In the rows, 128 means zero.
[ 90 105 123 125  97  96 149  60  92 116 123  94 131 187  75  98 157 141
 186 141 120 138 140 131 178 150 127 165  97 114 136 183 121  80 136 102
  85 148 129 130 119 132 166 116 159 132 158 135] | 10
[131 145 155 121 122  91 148 127 126 136 155 148 128 115 130 143 110 131
 112 109 126 106  99 131 122 141 151 124 113 100 162 135 107 105 149 151
 109 144  83 121 131 139 110 139 135 139 157 111] | 3
[134 119  97 122 141 101 126 141 126 111 137 141 142 135 112 167 150 191
 107 120 128 118 117 118 109  99 166  87 129 139 140 133  86 148 133 121
 141 157 158 110 110 121 158 124 144 115 139 130] | 8
[100 153 162 101 147 106 120 131 131 130 123 133 136  77 162 114 139 121
 125  99 130 139 131 132 120 135 150 137 108 108 146 141 158 113 115 141
 154 126 113 109 182 145  92 121 123 153 108 125] | 4
[138 116 135 157 133 136 127 110 115  90 139 114 116 104 147  94 160 117
  63  77 132 110 132 127 104 110 109  68 136 135 167 114  99  99 114 124
 118 116 124  88 139 128 120  97 150 117 131 167] | 7
[147  96 124 129 115 168 128 133 132 128 108 137  98 123 112 127 157 148
  94 126 120 111 163 108 101  97 123 135 140 128 139  86 130 136 117 143
 152 112 112 123 131 105 104 114 136  96 142 155] | 6
[133 133 144 133 127 116 144 143 153 115 129 142 117 114 143 117 118 142
 110 107 119 129 135 120 102 147 164 113 133 121 141 115 121 127 156 154
 154 140 103 132 134 131 124 123 130 130 123 142] | 3
[110 145 104 149 108  89 146  92 160 144  81 100 125 122 105 165 176 111
 145 144 124 119 125  98 133 132 135 166 136 128 101  93 134  96 122  99
 153 122 124 102 177 147 100  76 161 105 161 115] | 11
[116 126 146 140 124 117 151 138 117 133 105 144 128 114 127 114 108 113
 114  97 145 109 119 145 128 146 128 132 110 122 117 126 115 128 145 104
 108 135 106 129 148 136 102 124 160 124 127 140] | 9
[ 97 114 108 155 144 122 122 117  97 139 120 100  95 130  91 116 163 131
 157  97 119 136 103 112 173  93  97 139 130 169 111 152 167  88 152 116
 114 112 133 141 135 120  99 118 127 175 106 160] | 0
[160 126 114  90 114 134 131 108 187 120 116 134 125 150 131 165 140 159
  99 151  97 128 148  89 124 123 140 112 184 143 162 125  88 101 128 106
 126 101 136 104 101 153  96  94 154 116 140 141] | 11
[116 134 141 121  83 153 137  96  90 118 104 132 100 132 126 125 166 201
 134  94 140 137 120 130 161 132 164 129 126 138 156 103 139 108 140  89
 104 131 152 129 136 155 148  97 132 127 118 135] | 11
[135 137 106 148 179 147 105 141 146 130 145 127 134  58 106 103 185 153
 131 106 128 113  88 114 125 124 137 151 120 116 149 142  94 141 124 148
 172 133 112 128 124 153 113  68 139 109 123  81] | 11
[139 123 139 114 128 138 122 124 161 147 129 151  85 141 148 114 183 139
 136  81 145 162  94 119 141 120 100 121 132 185 141 129 181 134 152 122
 122 112 103 130 110 124 111 102 140 160 128 104] | 1
[139 155  97 116  95 135 152 149 156 104  84 119 123 125 118 123 173 126
 140 122 130 104  93 110 100 124 139 122 153 132 133 104 123 121 107 121
 113 114 156 116 172 142 138  81 185 116 158 101] | 5
[141  96 141 137 124 137 167 141 165 106  89 150 121 129 132 110 150 163
 120 111 157 142  94 105 133 130 159 121 109 128 165 123 133 148 149  82
 101  87  99 107  93 159 118  88 179 149 119 134] | 11
[156 160 130 119 109 126 129 119 138 129 148 145 133 113 144 107 149 177
 100 115 106 185 126  97  96 113 140 164 194 123 165 143 134 139 141 152
 130  98 112 125 110 124 157  91 106 161 182  86] | 5
[168 122 147 162 109 127 132 109 134 116 107 130 151 136 102 119 137 166
 128 119 149  86 122 118 131 148 140 121 123 125 163 124 137 129 172  98
  93 117 120 120  98 138 137 122 168 131 181  74] | 2
[138 200 158 101 116 206  76 109 109  88 124 135 118 122 119 101 148 139
  88 103 147 153 125 113  99 160 118 170 106 175 133 170 151 108  63 162
 129 138 157 134 126 133 150 135 102 134 134 119] | 4
[168 130 120 155  96 138  78 115 124  84  93 159  97  93 118 152 161 130
  93  80 147  51 170 159  95 143 132 100 194 115 114 151 157 183 150 121
 122  78 102 121 137 179 114 112 150 119 149 112] | 2
[136 149 109 144  82 161 108 129  97  97 169  93 124 112  93 137 171 135
 107 134 124  67 131 113 115 134 144 167 137 137 215  95 153 139 106 129
 151 116 134 105 184 139 154  73 117 115 174 127] | 2
[128 154 149 128 117 138 144 126 120 112 116 140 122 127 126 125 135 131
 146  86 117 159 135 135 125 141 149 132 118  98 141 148 130 107 137 149
 159 104  95 116 123 126 101 123 154 131 114 119] | 7
[107 125 135 129 136 112 131 139 124 111 103 140 127 119 134 114 111 148
 130 117 129 139 121 134 117 127 160 139 118 122 118 122 135 144 153 145
 153 126 117 138 138 149 118 137 173 120  94 123] | 6
[131 167 108  80 140  67 123 141 168 122 121 103  91 162 154 139 163 147
  93 113 115 118  80 127 132 134 139 130 144 110 107 145 120 124 126 180
 126 128 149 107 196 149 141 107 111 134 140 143] | 5
[120 130 110 164  75  99 155 143 148 114 121 120 112 136 125 141 152 113
 156  99 132 108  84 138 114 117 142 124 130 129 158 109 132  93 127 165
 115 131 112 101 170 150 116  90 252 103 127 147] | 3
[133 155 108 153 108 134 127 104 135 136  89 141 108 131 154 133 115 139
 100 118 171 109 111 136 171 145 118 166 125 157 140 159 167 132 151 150
 105 134 133 106 160 126 153 114 137 139 213 105] | 5
[121 100 114 121  83 142 135 112  91 133 111 123 130 115 142 104 159 164
 162 100 145 119 111 121 162 118 149 116 140 159 188 128 157 160 192 104
  97 142 158 118 173 132 153  92 159 151 130 107] | 2
[109 160 103 124 140 131 146 105 141 148  96 105 112 140 122 125 112 184
  63 139 150 107  99 108 149 146 157 136 125 171 126 124 158 128 142  76
 145 137 116 154  89 135 188  89 130 161 132 109] | 1
[125 105 138 124 184  99 146 136 112 124  93 100  88  99 111 122 196 150
 139 113 126 151  98 105 152 130 126 152 141 149 144 103 108  93 124 113
 143 134 134 136 183 153 132 127 122 155 133 163] | 12
[134  99 155 129 145 133 127 130 145 135 160 150 137  89 133 118 136 129
 138 116 128 145 118 116 106 143 131 148 133 123 145 153 117 118 135 120
 145 113  84 112 142 139  86 121 153 144 152 137] | 12
[149 128  94 126 106 136 141 146 115 110  95 120 125 110 141 148 102 108
  98 127  97 132 127 117 164 110 112 122 151 128 194 115 110 101 176 130
  86 129 113 106 129 132 110  89 155 134 140 128] | 11
[155 114 130 146 122 114 124 163 183 121 108 107 126  93 133 118 142 132
  92 116 120 114 149 165 148 129 125 119 163  97 198  90 140 164 135 135
 119  98 125 127 103 161 152  93 204 110 133 101] | 6
[139 119 142 146 128 127 133 122 131 111  99 131 121 118 110 109 170 156
 132 102 136 117 116 122 137 144 133 131 109 104 131 125 128 123 145 122
 126 121  83 127 120 140 104 105 167 111 120 140] | 11
[134 141 128 118 148 165 126 159 167 105 101  88  87 115 123 102 133 137
  65 104 111 153 126 107 127 103  99 150 185 143 174 134 114 113 138 136
 154 119 154 122 111 100 126  94 170 148 107 148] | 7
[140 157 127 111  92 126 118 144 154 149 101  98 108 149 159 130 134 126
  91 118 130 122 116 139 138 133 121 143 133 112 102 136 195 109 129 152
  58 110 171 111 158 155 153  97 106 149 134 122] | 6
[133 162 109 158 121 106 143 129  97 125 161  95 133  86 164 130 161 170
 205 103  82 147  65 134 166 130 172 107 136 134  55  97 152 148 150 121
 108 111 136 145 152 127 141 107 136 146 101  98] | 6
[138 122 130 134 144 132 100 113 136  95 137 127 106 156  78 130 108 115
 109 121 141 201 160 161 154  97  72 141 112 144 168 158 128 110 111 172
 131 121 109  84  92 104 102 134  87 160 143 153] | 0
[109 123 131 128 156 137 119 124 161 118 136  82 104 110 109 128 128  98
 106 121  94 122 137 109 150 141 114 126 113 142 148 145  95 101 149  99
 160 102 138 112 121 111 114 122 167 137 167 106] | 12
[130 112 133 119 163 166 143 118 135 140 126 183 132 125 175 131 117 153
 123  69  97 195 164 130 172 178 149 111  73 143 123 171 101  84 129 151
 145 134 119 109 145 115 127 141 147  97 147 153] | 12
[153  86 138 174 121  98 119 128 150 100 127  83 128 107  97 105 124 152
 113 147 153  87 109 141 127  97 114 115 138 140  90 103 162 107 125  69
  79 130 109 131  76 104 150 109 142 176 128 118] | 1
[150 138 141 101 139 119 139 144 115 108 125 150 147  90 153 121 104 109
 129 131 136 131 118 122  80 129 131 138 131 112 150 129 132 137 126 145
 150 134  99 125 137 142 125 123 126 129 136 118] | 12
[160 117 120  87  98 140 126 141  88 137  82 129 109 137 150 155 130 128
 125 151 145  36 106 123 136 115 106 123 152 137 127  88 165 123 168  67
  85 135 131 127 171 155  87 108 115 127 125 100] | 1
[108 135  94 100 114 164 132 110 143 130 137 107 134 114 117 102 150 151
  84 119 114 159 131 115 100 126 103 145 137 130 131  90 161 165 123 105
 137 130 156 139 104 128 134  92 153 122 120 109] | 1
[130 144 124  69 112 150 124 105 102 141 112 126  98  88 133 147 138 191
 140  93 104 111 141 146 112 108 172 112 137  79 151 116 136 109 137 167
 160 122 150 143 123 146 139 126 136 128 117 118] | 12
[135 146 120 129  97 128 125  93  72 142 104 125 130 158 134 122 145 131
  84 106 124 126 135 138 127 140 115 111 112  67 126 155 126 135 142 158
 100 103  92 115 112 150 143 139 146 108 147 102] | 7
[148 163 138 128 127 130 139 100 115 136 125 103 129  83 135 145 110 125
 156 127 136 153 115 136 125  85 154 153 122 124 132  93 138  93 108 156
 162 104 131 101 157  98 128  97  97 145 149 106] | 5
[143  70 111 149 150 110 105 124 115 146 144 125 128  94 152 153 216  87
 165 113  93  76 111  90 166 144 122  76 104 156 135 126 109  96 152 109
  82 100 106 100 190 146  74 139 137 141 191 133] | 8
[127 111 155 141 158 112 132  98 111 133 124 142 115  99 156 100 158 120
 138 100 157 131 136 125 132 114 112 144 144 160 133 146 152 126 133 123
 144 129  81 122 146 110 120 112 131 147 125 154] | 1
[132 144 122 143 128 101 139 135 131 110  88 117  92 116 114 162 144 189
  46 113 155  48 117 127 131 113 153  86 135 120 120 138 132 161 162  97
 117 144 111 113 117 111 164 127 129 150 155 131] | 3
[141 157 156 101 135 121 156 130 148 123 135 164 145 116 155 128 125 128
 151 106 146 115 145 127 127 152 134 145 134 126 144 160 146 152 113 116
 147 144 145 121 141 124  88 117 112 114 137 129] | 4
[131 114 100  84 118 103 152 118 137  77  84 128 114 120 102 134 127 103
 143 138 118 102 111 119 110 149 109 163 115 111 101 143 138 110 102 102
 133 116 111 113 153 162  78 106 170 117 157 127] | 12
[111 156 133 115 142 133 144 115  98 139 130 141 114  92 114 135 105 124
 112 107 122 146 112 132 124 129 145 130 110 119 139 136 103  98 118 146
 153 128  71 131 131 133 110 121 125 137 127 110] | 3
[165 199 162 187 169 111 137  83 125 106 132 126 122 118  99 137 184  94
 175  67 121  84  92  98 124 143 130 121 109 173 139 144 119  48 110 150
 165  88  72 127 114 121  97 104 169 119 156 149] | 0
[130 150 127  88 122 119 152  98 105 125 119 131 126 105 154 141 146  24
 107  85 101 148 119  97 137 143 118 153 130 152 138 143 104 159 115 126
 153 105 124 137 153 119 142 108 153 101 132 118] | 7
[146 126 152 147  96 118 149 131 147 147 139 128 128  91 118 122 139 125
 125 103 106 156 124 119  88 141 159 137 139  92 153  79 103 109 161 189
 127 152  80 132 150 114 116 123 141 138 143 155] | 3
[118 108 136 113 105 130 121 114 104 156 150 123 130 102  98  95 183 121
 120 119 109 139 118 104 123 106 125 162 146 121 159 125 114 137  97 129
 106 127 105 142 138 114 171 100 120 151 145 131] | 0
[131 127 127 156 151 149  99 131 121  77 150 131 113 101 127 127 109  98
 172 123 157 116 130 175 115 129 140 124 145 127 147 155  96 170 175 164
 159 144 116 112 149 146 105 122 138 130 101 164] | 10
[135 138 113 140 143 147 123 138  81  84 123 139 108 101 148 110 148 139
 146 123 124  56 111  88 137 150 157 144 137 176 154 157 122 136 128 120
 144 140 121 151 139 124 165 114 128 131 170 136] | 8
[134 129 137 130 116 105 129 138 138 133 130 150 147 118 148  98 124 130
 137 133 127 119 159 134 101 151 141 130 131 108 120 127 131 161 142 141
 150 138  99 133 134 135 124 121 111 117 137 113] | 9
[144 114 154 112 134 119 131 111 123 109 128 135 142 116 155  97 131 118
 133 135 136 113 138 115 115 144 144 156 104 139 132 131 107 165 120 121
 154 121 121 113 147 128 128 115 128 108 134 133] | 9
[127 164  92 108 186 168 152 165 180 141  95 169 113  77 141 136 125 144
 148 117 109 141 114 120 153 161 107 141 139 151 121 139 136 117  87 149
 171 146 110 165 113 119 122 135 184 113 166  92] | 12
[139 163 134 158 102 115 119 108 121 102 119 129 145  85 125 132 130 122
 100 123 135 174 114 113  94 116 124 137 141 174 132  82 169 124  97  91
 150 111  90 124 113 137 122  92 149 141 144  85] | 4
[138 131 146  90 125  84 133 112 160 107 132 113 144 128 123 120 152 130
 142 122 124 146 131 119 135 128 123 155 117 126 165 135 158 126 129 144
 158 117 130 115 141 114 115 120 143 129 150 124] | 5
[130 113  95 125 123 124 153 149 146 137  62 146 107 133 119 133 181 191
 155 113 117 102 122 107 142 122 167 137  85  89 102  94 160 133 155 149
 120 141 144 116 159 120 128 120  99 144 154 112] | 0
[139 103 112 145 120 133 121 125 147 128 134 131 130 123 101 123 147 129
 142 107 117 131 138 103 122 140 139 136 134 128 120 171 134 148 185 155
 132 124 104 116 145 104  99 123 128 154 148 140] | 2
[124 157 133 172 157  92 134 116  89 108 126 142 127 101  89 160 170 164
 139  80 115 157 134 128 142 121 176 117 127 149  88 142  84  42 105 124
 139 133 125 121 177 117 147 133  82 143 156 128] | 5
[110 151 144 140 141 121 136  94 146 128 136 154 132 137  83 138 160 177
 132  86 103 156 162 126 105 119 149 169 143  70 147 164  85 103 122 151
 152 100 130  93 113 135  97 123 164 122 161 123] | 0
[126 147 152 138 152 119 148 114 139 141 108 142 126 116 136 108 147 116
 141 108 141 137 119 110 130 147 136 124 124 125 143 141 105 105 134 145
 140 134  82 131 133 133 115 109 141 120 126 147] | 11
[130 110 109  76 124 151 120 134 137  74  92 126 137 143 144  93 132 164
 102 153 114 159 153 123 141 181 110 107 107 121 128 140 130 176 134  87
 118 135  97  95 134 123 111 117 134 131 151 135] | 8
[157 113 136 123 120 170  93 134 128  84  97 128 123 102 120 121 158 136
  52 117 109 149 130 109 133 139 152 122 108 145 172 105  93 153 118 119
 143 101 114 131  91 134 189 136 166 127 138  76] | 7
[114 137 117 133 146 109 124 106 118  98 114 119 115  99 118 115 143 157
 126 124 121 131 120 124 122 127 147 148 151 144 118 123 115 113 138 119
 146 144 108 129 140 136 133 114 143 157 126 120] | 1
[123 144 139 139 104 141 119 129 108 113 147 144 153 126 128 136 130 119
 117 120 124 133 141 119 104 140 138 132 139 122 133 151 124 132 129 124
 152 122 106 120 134 125 116 138 152 116 125 121] | 7
[142 108 128 119  93 118 152 137 151 127 105 103  95 138 127 141 173 123
 105 125 110  95 136 103 132 133 145 117 134 128 147  83 146 160 158 130
 127 115 102 123 159 105 122 113 140 130 143 186] | 6
[154 123 131 150 112 118 126 125  89 122 127 125 139 136 126 113 147 169
 145 126 126 128 130 133 104 127 138 151 111  94 106 105 126 144 145 165
 124 133 124 121 141 138 118 136 116 110 124 141] | 9
[140 145 152 114 134 145 112 124 106 114 122 124 133 105 157 132 146 112
  93 120 112  95 117 113 129 132 130 144 131 110 136 146 110 117 100  99
 139  81 103 102 149 141 123 110 169 110 139  83] | 7
[127 107 102 131  76 107 128 122 117 123  69 166 110 115 162 132 167 139
 127 118 139  71  95 105 124 109 126  99 150 140 104 124 165 115 137 120
  56 139  98 131 152 151 132 117 184 130 149 122] | 11
[125  99 137 126 164 138 131 126 113 116 119 102 116  97 133 129 149 164
 152 125 139  50  93 125 162 145 162 122 117 115 104 160  91 124 128  78
  94 118 148 108 163 137 108 127 159 146 139 165] | 8
[ 97  74  94 145 146 137 130 149 142 146 115 146  98 104  91 112 163 178
 184 128 126 130 156 141 158 133 182 130 116 106 134 150  80 124 116 166
 152 163 125 135 139 114 152 134 118 148 162 132] | 8
[116 203 163 138 196 114 125 138 173 164  89 164 117 103 163 155 103 170
  48 104 151 104 134 123 139 139 127 139 137 147  62 138 141  91 104 115
 175 158 108 135 156  67 149 143 110 111 190  91] | 5
[131 119 121 155 101 147 135 148 144 142 125 158 151 131 119 116 129 109
 132 113 135 139 135 110 104 176 137 136 153 136 125 137 124 168 183 129
 123 147 104 134 171 128 109 118 147 123 148 129] | 2
[111 137  97  96 172 120 162 110 116 109 111 152 101 127 155 126 139 173
 140 106 130 143 105 124 163 101 113 120 113 125  94 143 119 128 100 105
 127 127 147 106 125 135  98  97 109 108 123 108] | 11
[124 131 133 124 140 132 136 109  98 116  93 124 137 111 130 125 141 127
 144 141 122 146 147 110 134 129 150 121 137 146 164 124 109 151 160 142
 147 120 116 133 137 135 129 155 152 136 124 134] | 6
[119 121  99 108  97 101 114 108 169 159 126  96 119  96  88 125 157 138
 108 124 122 103 111 137 119 122 129 148 118 120 126  76 151 160 114 137
 136 130 162 166  95 154 150 112 154 124 142  82] | 9
[113 126 120 107 177 111  95 118 121  89 138 152 140 105 136 129 113 152
 125 146 142  85 118 111 109 143 161 134 116 163 119 177 114 149 117  96
 200 129 112 126 123 157 112 118 130 120 132 105] | 8
[104 125  86 190 108 103 113 135 139 121 143 118 111 128 123 121 151 117
 115 115 116 165 145 162 142 112 109 131 125 127 132 111 138 123 110 170
 136 128 105  88 162 131 136  85 155 103 166 102] | 6
[148 117 146 116 164  89 102 114 135 109 137 150 107 104 180 113 161 145
  43  81  96 114 158 123 136 129 109 142 135 141 131 114 122 184 109 131
 164 109 119 140 113 126 161 121 148  72 149 114] | 9
[107 128 103 151 154 120 135 138 120 128  97 114 108 119  86  98 164 180
 104 124 134 140 110 127 142 132 125 157 160 144 125 119  83 149 118 102
 115 139 165 160 115 167 169 123 150 137 135 102] | 9
[101 134 135 144 159 120 126  93  90 130 112 125 126 144 114 136 168 137
  76 112 147 142 146 142 123 134 153  75 111 113 147 145  99 146 128  99
 136  96  77 120 115 165 186 125 146 125 116 153] | 10
[140 126  86 181 162 179 100 109 145 139 129  93 131 148  86 158 163 133
 102 177 149 137 162 121 142 120  89 124 153 166 182 118 107 141 139 127
 155 125 134 105 106 136 139 122 147 112 163 156] | 10
[ 93 143 116 104  77  92 149 151  79 138 114 123 122 103 164 145 132  57
  98 110  94 125 117 122 164 115 135 149 107 148 148 116 167 130  90 107
  88 104 103 136 172 118 206 105 155 142 144 104] | 9
[125 170 172 119 123 112 146 157 139 124 104 145 158  86 155 120 135  81
 128 105 139 132 114 121 113 171 123 145 120 119 155 118 166 135 125 119
 116 139  95 130 175 138  94 134 162 140 135 124] | 4
[106 164 106 117 118 126 157 133 100  95  92 129  92 127 110 120 164 104
 161  92 125 109 158 144 119 107 130  83 158 128 167 154 136  96 113 132
 131 107 105 130 121 139 142  99 150 151 110 125] | 1
[140 155 140  80 146 149  90  75 126 106 152 144  94 160 128 103 144 124
 124 116 146 133  82 138 106 133 114 130  96 152  93 175  95 125  84 161
 147 143  85 125 110 121 150  98 127  97 129 119] | 10
[132 139 130 128 144  98 146 120 155  93 149 143 146 113 116 119 119 129
 127 115 142 115 154 126 104 156 142 132 132 131 135 140 151 135 130 134
 174 130 128 136 138 136  94 124  86 130 145 168] | 5
[135 162 126 140 157 105 105 127 181  85 149 127 101 125 128 149 160 146
  79  70 117 116 110 107 117 148 145 158  91 158 160 129 143 140 153 130
 192 116 161  98 115 134 125  80 137 109 187  89] | 8
[104 189  95  80 164 129 173 126 111 144 123  89 133 104 119 119 145 206
 122 118  87 107  81 116 151 125 130 109 118  62  69 153 134  87  90 119
  99 115 115 131 143  95 115 119 122 156 142 127] | 5
[143 111  99 114 117 114 136 108 121  99 100 119 135 130 109 130 141 129
 137 114 118  92 122 118 120 146 148 124 118 104 113 153 132 145 149 151
 115 117 116 119 156 144 109 125 162 127 124 159] | 2
